Here are made-up elements, facts about them, and rows of numbers that follow some of those facts. Name the element behind each unnamed row.

How the elements are related:
bubram klostom sestaskun
bukle klostom milel
ditrizom klostom flanom
fefo klostom klufir
flanom klostom plodra, sestaskun
fluku klostom grogor, sugram
fuza klostom plagrus
gaskavum klostom klufir
grogor klostom fuza, sestaskun
lofor klostom klufir
milel klostom plomusa
plodra klostom skani
raros klostom gaskavum
skilanuk klostom vafunun
sugram klostom milel, pila
tregro klostom plomusa
tupi klostom taga, klufir
zaflom klostom ditrizom, plomusa
{bisturu, bukle, fefo, gadril, gaskavum, medi, pila, plomusa, triplibur, triroze, tupi} trutrur b
{bubram, flalebar, fluku, fuza, grapo, grogor, kugrur, lofor, nare, skani, stizom, tregro, zotu} trutrur c
{ditrizom, grezam, klufir, milel, navilun, pibok, plefis, plodra, posti, sestaskun, skilanuk, stizo, sugram, zaflom} trutrur a
{drafom, flanom, klimer, plagrus, raros, skegrumur, skidreta, skopi, taga, trosta, vafunun} trutrur d
vavos e <- bisturu, ditrizom, drafom, flalebar, flanom, fluku, grapo, klimer, klufir, kugrur, lofor, medi, milel, nare, navilun, pibok, pila, plagrus, plefis, plodra, sestaskun, skani, skilanuk, stizo, taga, tregro, trosta, tupi, zaflom
vavos f <- bubram, bukle, fefo, fuza, gadril, gaskavum, grezam, grogor, plomusa, posti, raros, skegrumur, skidreta, skopi, stizom, sugram, triplibur, triroze, vafunun, zotu
bukle stilo klimer
ditrizom stilo plefis
drafom stilo bubram
fefo stilo pila
flalebar stilo tupi
fuza stilo flanom
grezam stilo skopi
grogor stilo tregro
kugrur stilo nare
medi stilo skilanuk
nare stilo lofor
pibok stilo skidreta
plagrus stilo flalebar
raros stilo zaflom
sestaskun stilo taga
skilanuk stilo triplibur
skopi stilo plagrus
stizom stilo fuza
sugram stilo bisturu
taga stilo grezam
triplibur stilo pibok
triroze stilo drafom
vafunun stilo posti
zaflom stilo vafunun
[bisturu, fluku, gaskavum, grapo, pibok, raros, skegrumur] tronar j
[bubram, klimer, klufir, nare, pila, plagrus, posti, skidreta, skilanuk, stizom, taga, tregro, triplibur, vafunun] tronar h
[bukle, ditrizom, fefo, flanom, grogor, kugrur, navilun, sestaskun, skani, sugram, triroze, tupi, zaflom] tronar i
[drafom, flalebar, fuza, gadril, grezam, medi, plodra, plomusa, skopi, stizo, zotu] tronar g
[lofor, milel, trosta] tronar k
[plefis] tronar l

Known rows:
[ 11  -6 -38  -5   1  12  19 -16   5   2 -18 -11  32  38  28 -20 -11 -30
   5  32 -26] : fluku
[ -6  -4  28   4   1 -19   8  48 -15  34 -21   3  -4 -16 -11 -13   0 -12
  -1 -16  51] : vafunun
[ -1  -8 -35  -7 -19 -12   3 -16 -18 -19  -9 -18  11  69   9 -16  -4 -29
  -7   5 -24] : skani
[-15  -7  48  10   5  15   3   5  -6 -10   1   4   2 -19   5  41  14 -22
  -3 -24  17] : navilun
[ 36  -3 -20  -3 -14 -17  -9  -3 -18 -27 -22   1   0 -19  -7 -31  -6  60
   2 -25  -6] : triroze
[-11 -13  32  -1 -15   9 -12 -18 -16   9  12  13   3   8  -2  24   2 -39
 -10   1  15] : plagrus
[-20  -5  27   5  -4  23  -7  -2 -15  -7  16 -10   9 -15  51  47 -13 -32
  15 -16  47] : ditrizom
[-19  -1 -27  -9 -14  14  15 -20   9  -7 -24   6  16  27 -11 -20  -5 -41
 -12  47 -29] : nare
[ 15  15 -24  -6 -12 -18  12  20 -15  10 -17 -11  -6 -16 -10 -27 -10  35
  -5 -25 -12] : bukle
[ 40  -6  -9  -3  -4 -19  17  16 -15  22  -2 -11  -8 -11   4 -33  -7  32
  -9 -21  15] : plomusa
[-11  -3  36  11  -3  45  -3  -3   2  20 -12  -4  -3  -2   2 -13   2 -26
   8  -6  -4] : taga
[ 13  -4 -14  -9  -8 -27  -7 -16 -17  -6 -19  -5  -8 -17 -13 -27   7  22
   3 -20  -6] : gadril
[-18   7  43  36  -1  28   9  -5  12   3   7  -2  -4  -6  50   9   1 -27
  15 -15  -2] : klufir
[-16  17  21  10  34  11 -13  -7  16 -25  -9  24 -13   0   8  63   5 -10
   5 -22  22] : pibok
[ -2  -1   2  -7  13 -12  23  74 -16  29   1  -9   1 -19  -3 -10   0  35
  -3 -22  56] : sugram
[  2  -2   0   4  20 -21 -16  33 -20  -6  -8  -7  -1 -18  -9  13   6  78
  -1 -14  41] : posti
[-19  -2  18  -8  29  23  -9 -19  25 -23  12  23   0 -14   1  67  19 -11
  -4 -11  12] : skilanuk
[ 18   4 -15   1  -7   3  -3 -20  54 -25  26  16  -2  -1  15  -8  -5   6
   5  -3 -20] : pila

Name these rows:
Some rows may be elements named above.
[  4  20  -6 -11   2   0  -8 -25  37 -26 -22  16  -2  27   2  -8 -13  -5
   4  -4  -9]	bisturu
[-10   0  34  -8 -12  14  -6 -24  -9  12  11  10  10  12  -7  29   5 -30
   1   2  13]	plagrus
[-17  -1  23  -2  -1  -7  -5 -16 -16 -25  20  -3   5  -5  47  69   8 -18
  14  -5  22]	sestaskun
[ -7   6   6  -9   7 -14  24  72 -16  32 -11  -6  -6 -17   1  -8  -1  29
   0 -15  60]	sugram
[-17  -7  28  -5  -6  -7 -12 -22 -17 -22  14  -2   0 -11  36  64   0 -19
  12  -6  35]	sestaskun
[-12  -3  50   4   9  25   6 -11  -5  -2  30  -2  -8  -9  32  12  33 -39
   0 -22  19]	stizo
[-21   5  24 -10  14  14  14 -16  12  22  76  -2   7  -9  20  29  17 -29
  -5 -21  14]	milel
[  8  -4  -2   0  -9 -16 -13   1 -19  -9 -21  14  -4 -18 -13 -20  -7  52
  -6   6   3]	triplibur
[ -9  -3 -28  -8 -11  20  37  -8  24   2  20  -8  47  10 -16 -25  -7 -37
  -9  25 -27]	tregro
[ -7   8  16  10  17 -11  -1  54 -27  33 -18  -5  -9 -13 -13 -20 -10  61
  13  16   7]	raros
[  5 -12 -30  -4  -3  18  22 -18   2   0 -18   0  36  50  25 -19   2 -37
  -2  30 -28]	fluku
[-13  -7  11  -1   2   6  -8 -20  -3 -23  62  -6   0 -13  24  54   4 -16
   3 -13  27]	plodra
[ -7   4  24   5 -21  12  18 -23  18 -21 -23  -7  -7   3  -4 -29  -1 -37
   6 -16 -23]	tupi

The same elements again, as new rows of numbers:
Some rows with their names:
[ 14  12   5  44  10  -3 -12 -14  -2  17  -3   9  55   8   9  -9  30   1
 -38 -19 -22  15  16 -31   6  -2 -11 -21 -31  -9   7  -3  -7  32 -12 -12
 -34   2  -1  12  10  16 -13] : kugrur
[ 10  -2  -3 -10 -19  40  21 -26  -9   1  36  -7  17   9 -28  31  16 -26
 -14  -1 -10  -1  -8   7   6  19 -23  19 -30 -23  -5  18 -24   9 -29  -2
   4   3  19 -46 -37  20   0] : stizom
[  3  22   1   6  26  -3   3  36   1  -9 -14   7   6 -14   2 -34  -7  10
  -8 -21  12  33  17   5  -1 -19  35  10  22   2  16 -18  -2  -6  23   5
   3 -11 -27  14  31  -7 -10] : stizo
[  9  12   5 -37  -1  43  26  26 -11 -18  14  -2 -22 -15 -36   8 -30 -29
   3  -4  17  11 -18  35   6   4   9  43   6 -25  15   0 -20 -12  -5  27
  38   6   5 -33 -25 -22   3] : posti
[ -5   1  18   7  -8 -15   4 -18  -3 -20  -8  -1 -50  12 -15  58  -6 -16
  17  12  13 -41 -49   9  -1  10 -14   1   7 -19   1  18  -7 -29 -25 -10
  18   7  19 -28 -46  -1   3] : triroze
[  7  33   1  54 -13   2  -8 -32   4  12   1   4  41   6  14 -29  12  -4
 -11 -11 -40   2  37 -31   7  -2   0 -10 -25   9  -5  18  -5  42  17   0
 -15  -6  -5  11  20  41  -9] : lofor
[-10 -18 -20 -44 -23  13   0   1  -2  11  50 -23 -18 -16 -26  41 -10  -7
  12  41  10   3 -23  37  -5   1 -30   4 -10  18 -18  -3   8 -15 -34  11
  21   1  14 -12 -29 -23  25] : skidreta
[-17   6  28  14 -21  -4   5 -42  -9 -28   8 -10 -55   5  -7  43 -14  -4
  29   8  18 -60 -27  19  -6  12   6  -2  23  -6  -8  40   0 -22 -10 -11
  32   4  29 -22 -42  12  -1] : gaskavum
[-27 -25   6  -1  34 -48  -3  -2   9   1 -42  21   9  23  32   1   7  31
  44   5   4 -11 -19 -36 -20  -1   4   0  27  11   6   7   6  -5  27   3
 -14  11   5  -9 -10  28 -18] : pila
[ -6 -28 -12 -38 -27   6  -5   3   1   7  55 -34 -24 -23 -27  38   0 -11
  -7  29  13  -8 -22  33   2  -3 -21 -18 -13  12 -12  13  28 -12 -17  -8
  21   0  14 -15 -25 -27  25] : skegrumur
[ 28   2   6  19  15   2  -6 -14   4  20 -17   6  47  -9  31 -10  19  -1
 -31 -16 -15   6  37 -38  14   3 -18 -24 -21 -18  -3   0 -17  15 -17 -17
 -35   5  -4  15  10  24 -10] : skani
[-18 -31 -18 -43 -24  23   2   2  -1   7  51 -25 -21   3 -20  17 -18  -1
  12  32  -5  11 -28  35 -20   9 -14  -3 -20  10 -35 -11  -8 -15 -38  -4
  14  11   2 -19 -42 -26  32] : vafunun
[ 11  21  14  -5  26   6   4  31   6  -9 -12  20   5  -6  12 -37 -22  14
 -15 -11 -12  41   3   2  -6 -22  41   5  16  -4  24 -22   9  10  18   6
   9 -10 -13  20  26 -15  -9] : plefis
[ 17 -14  11   7 -38  39  24 -26 -10 -10  12  -7  -2  14 -33  36  22 -44
 -31  -4  -2 -31   6  -1  28  32 -35   1 -38 -35  -6   6  -4  11 -32  -2
   2   7  19 -10 -10   5   0] : grogor
[-12  25  12  46   0 -49 -22 -23 -13 -13 -46  12 -18  15  28   6  -2  24
  21  -5 -13 -39 -14 -27 -17 -11  11  -6  26  24   2  10  -8   7   0  -6
  -6   1   8  42   6  12 -10] : tupi
[  9   8  -7  30  13   0   2 -23  -6  19   5  10  59  14  14 -11  22  11
 -19 -11 -19  24  28 -33  -2   1  -4  -1 -20   3   6   6 -15  25  -9  -4
 -29  -2 -10   5   4  29  -9] : nare
[ 28  -4   7   3  20   4  -5  35   3 -18 -33  18   4 -27  24 -48 -17   4
 -16 -10   4  13  21  -4   8  -2  17   2  20  -8  20 -18  -2   4  23  19
 -11   1 -22  25  37 -26  -7] : ditrizom
[-18  -3   8  25  21 -55  -9 -13  -3 -12 -27  14   5   6  31   0   6  28
  30  -3   8 -18  -8 -21  -8  -7  14 -22  24  15  21  21  14  -8   7 -20
 -11  -8  -9   9 -14  13  -8] : bisturu

Name these rows:
A row may be one of the elements named above.
[  6   9   6 -38  -7  37  26  28  -7 -10  13   0 -22  -7 -35   7 -32 -23
   4  -1  16  11 -20  37   1   0  16  34   7 -28  13  -6 -20 -11  -2  25
  35  -1   5 -39 -22 -26   5]	posti
[ 20  22   1  21  25  -9 -10  41  -7   1 -21  19   8 -21   9 -39 -20  11
 -16 -18   4  21   1  -1   3 -24  32  -5  11  -7  23 -24  -2   4  21  14
   4  -2 -17  18  25 -22  -8]	navilun
[ -8  20  14  48   3 -55 -28 -20  -8  -4 -42  13 -20  11  30   4  -4  23
  19   0 -18 -39 -12 -27 -16  -7   7  -4  27  28   1  11  -9   4   2  -6
  -3   1   7  31   0  15 -13]	tupi
[ 13  16  14 -35 -14  37  18  28   0 -18  11 -10 -42  -9 -40   6 -15 -31
  -6 -16  18   6 -17  43   9  -5  20  28   9 -26   5  -8  -6 -30   7   2
  39  -3  -2 -32   4 -22   1]	grezam
[ 16  19  12 -19  14   9   3  42   9   5 -36   2   8 -24  27 -43 -12  12
   0 -15  13  26  35   0   4  -6  25  13  24  -6  12 -19  -6 -13  20  -2
   1  -7 -22  24  34  -3  -3]	plodra
[ 16  14  13 -15  28   6   3  44  17   4 -36   2   7 -31  27 -49 -10  10
  -1 -19  21  28  36   3   7 -10  23  11  27  -5  13 -18  -7 -16  21  -5
  -1 -10 -26  27  35  -2  -1]	plodra
[  8  14   0 -33  -5  38  18  27  -8 -18  14   0 -26 -13 -38   6 -30 -21
   1  -3  18   3 -20  40   6   7  18  41   9 -27  13  -5 -19  -9  -1  26
  36  -1   2 -34 -16 -18   6]	posti
[ 17 -13  -2 -16 -33  44  29 -19  -8   0  18  -6  16  36 -25  21  15 -33
  -5   3   3 -32  18   6  20  32 -25  24 -35 -24  -8  25  -9  19 -34  -4
   5  14  15 -20 -16  15  -4]	bubram
[-19  -1   7  27  19 -52 -12 -18   2 -16 -30   9   7   0  32  -2   8  30
  30  -8   4 -25 -15 -17 -13  -7  19 -21  24  16  22  19  21  -4   4 -23
 -11  -8   1   5 -20  10  -7]	bisturu
[  1  11  -3  -7  22   5   3  35   7   6 -33  16  -1 -21  14 -42 -10   9
   1 -20 -15  25  22   0  -3 -12  39   0  17 -21  14 -19  23  14  58  29
 -13   0 -21  -8  33 -11   1]	milel
[ 25   2   6  16  25   1   6  59  -3 -11 -34  15  -3   1  18 -54 -14  -5
 -12  -8  13  13  20   1  11  -1  28 -11  18 -16  18 -22  13  -3  13  26
  -1   6 -11  41  31 -24  -9]	sestaskun
[ 19  21  12 -20  19   9   2  44   9   6 -29   2  10 -27  25 -42 -10   8
  -3 -22  17  22  29  -3   5  -6  25  15  23  -7   9 -22  -6 -12  30  -3
   1  -8 -28  27  31  -2  -3]	plodra
[-12 -19  -7 -35 -21  14   0   5   6  13  42 -35 -38  -5 -41  37   7 -15
  -7  34  16  10 -22  35  -4  -4 -29 -11 -10  15 -34   1   6 -25 -17  -5
  17  -5   8 -11 -10 -18  23]	skopi
[ -4  -9  -3 -24 -38  13 -10 -20 -12   8  60 -31 -28 -26 -18  31 -19  -6
   9  29   7 -22 -21  36   1  -5 -14 -15  -1  20 -39  17  22  -6  -7   0
  27   2  27   5  -5 -24  27]	raros
[ 21   8  -4  -7   6  -7 -16  26  10   0 -34  27 -13 -17  23 -37 -18  14
  -9 -19   3   1  16   5   8  -6  21  20  13 -19  18 -22  -7  11  38  18
 -13  -2 -16  21  42 -31 -10]	zaflom
[ 14 -21 -15 -15  -1 -20 -24  15  12  22  -8 -12   6  -4  28  -6  -6  22
  11  32   0   8  20 -16   0  -5 -27 -32  -3  26 -10 -15  26   4   2   0
 -30   3 -20  54  37 -25  16]	flanom
[  4  21  -1  11  23   0   0  41   7  -9 -16  10  10 -19   1 -38  -7   7
   0 -26   5  39  14   3   2 -22  37  10  19   9  18 -21  -3  -3  29   7
   4 -16 -21  17  35 -12 -11]	stizo
[-22   0   7 -14 -13  -4  10 -18  -4 -28  -6   6 -38  21 -15  50  -9  -5
  36  18  22 -31 -44  18  -4  18 -14  20  12  -3   3  22 -16 -26 -23  -3
  17   2  13 -34 -57  11   1]	triplibur
[-20 -18   2 -17 -15  -1   4 -14  19 -22 -18   0 -74  20  -8  49  16 -12
  24   8  22 -33 -27  16   5  24   1  11  26 -23 -15  22   0 -51  -4  -3
   7   9  11 -55 -41  18  -7]	plomusa
[ -1   3 -23   5  -3   4  -3 -32   1  28  -5  14  47  15  21 -23  22  12
 -24 -18 -22  15  36 -27  11  16 -16  15 -19  -3  -2   4 -12  32  17  -3
 -43   3   1  -7  15  18 -17]	tregro
[-19  -4   9 -12  -3 -10  12 -16  -7 -23  -3   4 -35  13 -17  50  -6  -9
  40  19  24 -30 -50  16  -9  25 -11  25  11 -11   4  20 -16 -22 -22  -4
  18   2   8 -42 -59  13   0]	triplibur
[-19 -34 -32   3  17  -8  -8  12   1  23  17  -9  24   2  16 -22  11  35
  -2  35   4  16  17 -23  -7  -3 -12 -25  -5  50  -6 -28  22   8 -14  20
  -4   1  -5  44  25  -8  17]	plagrus
[  6  16   0  33   5  -3   0 -16   5  15   3   5  54  19  -1 -11  34  10
 -26 -20 -12  22  32 -26   5  -7  -3  -6 -22  11  -1   3 -10  18  -4 -23
 -29 -11  -5  10  16  32 -14]	flalebar
[ -3 -14 -28   0   6 -23 -28   5 -19  25  12 -12   7  -5  22 -18  -5  28
   4  23 -26  25  20 -11 -17 -22 -12 -20  11  60 -27  -5   6  13  -3  17
   3   5   5  42  17  -2  12]	taga
[ 12 -11  -5 -26 -29  43  29 -19  -5  -7  21  -7  18  32 -26  25  17 -32
  -9   9   2 -30   7  19  24  35 -23  28 -40 -23  -5  28 -19  19 -31  -7
   3   9   8 -16 -15  17   0]	bubram
[ 13  21   4  21  28   2  -3  27 -19  -2  -5  16   4 -15  18 -55 -35   9
  -5 -13 -13  39  21  -9  -6 -13  43  11  25   5   0  -6 -10   0  19  45
  17   3  -1  19  14   4 -12]	klufir
[ 15  -3  19 -43 -25  34  17  20   0  -9   1  -3 -39 -17 -36  14 -19 -42
  -6  -6  12  -6 -26  27   4   8   8  23   7 -54   7 -19   2  -5  29  32
  24  10  17 -43  11 -43  -3]	sugram
[  8 -16  -4  13  -6  -3  11 -34 -10  26  -6   3  58  17  13 -30  38  -1
  -7 -19 -17 -10  38 -11   6  14   1 -10 -21  -3  15   6  17  39  15 -22
 -33   0 -10   9  29  19 -20]	fluku

Now the same elements, written a new way:
Some rows with their names:
[ 63  46  32  42 -74  23 -19 -51  13 -25  53 -48 -32  14   1 -22  45 -23
  17  23 -69  42  36 -40 -32 -17   9  33 -33  30  31  16 -19 -33  24] : raros
[ 61  30  33  50  33  -5 -37 -56  53   6  39  -5 -16   5 -37  -3 -29  36
   3 -36  20 -14  -2  55   9  22 -14 -13 -43 -25  12 -33 -32 -19 -69] : bubram
[ -4  38 -60  36  21 -48 -31 -39  19  -5  37  -1  -3  32  49  61  41  37
 -23   8  22  59  44  30 -34  21   6  20 -23  29  15 -18 -15  16 -46] : posti
[-32   5 -39 -48  29 -53  45  31 -32 -14 -40  38  20  -7  41  56  -2  44
 -60  13  10 -39  32  -7  30  10  41   6  40   8 -23 -20 -13  25  13] : plodra
[ 41  12  32 -34 -19  27  54 -23   5 -46 -42 -14 -26 -31  -4 -12 -26   5
 -28   5 -72 -48  -1 -38  71   2   5  -5  54 -33 -23   9  -7 -11  45] : flanom
[-20  45  23  20 -14 -24 -39 -47  -3  31  46 -59 -10  55 -27 -37  11 -41
  22 -16  35  56  21  17 -35 -27 -58  22 -42  58  55  27 -29 -55  44] : fefo
[-19  35  38 -44 -69  27  31   3 -22 -36 -13 -42 -27 -39   7 -36  33 -28
 -23  40 -64 -24 -49 -38 -13 -35  40  21  35  -1 -20  29  12  -6  45] : taga
[-31 -51   5 -18   8   5  30  42 -54  40 -18 -16  17  32 -24 -34  -9 -34
  12  19  42 -25 -36 -32   6 -16 -55 -12  11 -12  -7  27 -11  -9  48] : medi
[  2 -14 -15  49  19   2 -23 -37 -32  38  47 -53  12  56 -10 -15  18 -11
  34 -10  40  55  35  -9 -30   4 -55  -7 -39   3  50  16 -24 -39  42] : gadril
[ 70  35  18  45 -57  38 -14 -48  26 -39  48 -62 -24 -11  26  13  44   0
  24  23 -61  55  40 -42 -23  13 -15   8 -17 -24  15  17   1 -20  -1] : skidreta
[-35 -36 -61 -54  18 -38  19  41 -31   3 -31  33   0 -37  44  56  29  19
 -39  36  26   9   9 -10   3   5  40   6  38  12 -33 -13  33  34 -14] : skilanuk
[-31   0  30 -58 -14 -15  12  29 -43  37 -19 -28 -12  34 -29 -42 -34 -45
  -7  15  38 -15 -49 -12 -25 -59 -46  19  -3  46   5  28 -24 -36  47] : tupi
[-12 -31  31 -15  28   3 -14 -17  40   1 -39  39  -8 -39 -41 -38 -52  14
   6 -11  19 -52 -61  46  55   2   6 -30   9 -25 -27 -27  -3   2 -34] : skani
[-29 -43  23   4   2  24 -24  17  10  35 -18  42 -11 -47 -44 -47 -33  -7
  25  13  28 -48 -60  41  31  -5  28 -19 -15 -15 -29 -28  28  24 -48] : grapo
[-30  14 -35 -57  37 -39  38  54   5 -36 -47  40  25  26  42  57 -41  13
 -53 -53 -24 -26  32 -24   5  12  37  12  48   3 -12 -10  18  29 -13] : zaflom
[ 62  34  29  45  30 -14 -43 -49  57  -2  33  28 -16   8 -47 -23 -37  37
  18 -51  14  -2   8  63  17  14 -39 -23 -43 -22  15 -38 -26 -37 -59] : grogor
[-35 -14 -62 -51  20 -54  37  46 -41  -5 -28  41  25 -20  45  52  28  36
 -40  26  23 -16  21  -5  -6   2  40  -1  36  17 -26 -12  12  29   9] : stizo
[-32 -17 -60 -55   9 -46  36  43 -42  18 -20  46  -4 -12  40  54  18  18
 -42  23   5 -21  33 -16   7   4  35  15  35  32 -29 -29  24  36  -6] : pibok

Which element is each row?
Some rows may be elements named above.
[-32  13 -36 -58  33 -52  49  29  -7 -23 -50  44   6  11  41  57 -33  31
 -59 -29 -18 -38  32  -9  40   8  24   5  49   5 -22 -22  -6  31   3]	ditrizom
[-37  13 -37 -62  32 -52  43  35  -3 -24 -49  43   5  15  38  53 -32  31
 -59 -23 -13 -41  32  -8  44   9  26   2  48   3 -19 -23 -11  28   9]	ditrizom
[ 25 -14  29 -15 -41  31  47 -22 -20 -31 -36 -43 -32 -47  11  -3  18   4
 -25  38 -57 -40 -18 -42  59  -3  19   4  57 -27 -29  15  10   9  42]	plagrus
[-31  -9 -52 -53  17 -37  29  44 -31  19 -30  40   9 -29  36  59  20  28
 -39  31   8  -1  28  -1  10  -7  39 -19  47  35 -18 -13  12  28   5]	plefis
[-24 -46  27   2  18  20 -30   9  29  19 -29  31   0 -51 -37 -40 -33  -2
  16  23  27 -43 -65  40  20  -4  36 -21  -2 -23 -30  -9  29  18 -43]	nare
[-15 -32  35 -12  24   4  -7 -13  44   9 -40  38  -6 -44 -43 -48 -50  12
   6 -13  21 -50 -58  50  55   0   7 -30  11 -25 -31 -23  -2   2 -36]	skani
[-30  12 -32 -57  36 -34  45  53   7 -39 -40  36  28  29  42  53 -37  10
 -49 -52 -25 -27  34 -22   3  12  33  10  43   7  -4 -10  14  33 -15]	zaflom
[ 11  38 -63  41  21 -55 -18 -35   1 -16  49  27  22  34  44  56  44  45
  -9   3  18  55  45  33 -32  20   9   7 -34  34  25 -26 -17   2 -33]	grezam
[-34  16  36 -39 -25  19 -36  15  31  22 -27  41  -4 -38 -44 -47 -19  -6
  13  33  -3 -47 -64  59 -25 -32  42  10 -27  33 -21  12 -16  -5 -12]	lofor
[ 11  36 -61  36  16 -53 -18 -34  -5 -15  44  28  20  37  45  58  48  40
 -10   2  24  55  45  39 -36  21  10  11 -33  38  23 -17 -18   4 -37]	grezam
[  1  37 -66  30  22 -45 -30 -37  23  -7  39  -5  -8  38  44  58  39  28
 -18  10  24  56  44  34 -31  15  10  22 -24  36  20 -25 -12  18 -50]	posti
[-26  49  19  38 -27 -16 -38 -44 -28  51  50 -56 -20  60 -33 -32  17 -46
  23 -12  35  51  27   1 -35 -30 -56  33 -47  64  51  18 -29 -43  44]	gaskavum
[  6   1  12  45  33  20 -22   5  -9  19  42 -60  34  57 -14   8 -25 -24
  26 -58  39  50  42 -34 -32  16 -60  -7 -43 -13  61  25 -25 -23  30]	plomusa
[-27 -34  35  28  28  34 -29  49  46  -8 -38  37  26 -25 -37 -32 -62 -22
   4 -49  20 -42 -69   9   2   4  42 -20 -13 -25 -22   5  39  35 -56]	tregro
[-34 -48  -3 -32   5  14  27  36 -46  54 -15 -22 -15  40 -32 -31 -20 -46
  17  21  40 -35 -18 -38  21 -15 -55   1  10  -3 -16  12  -9  12  46]	bisturu

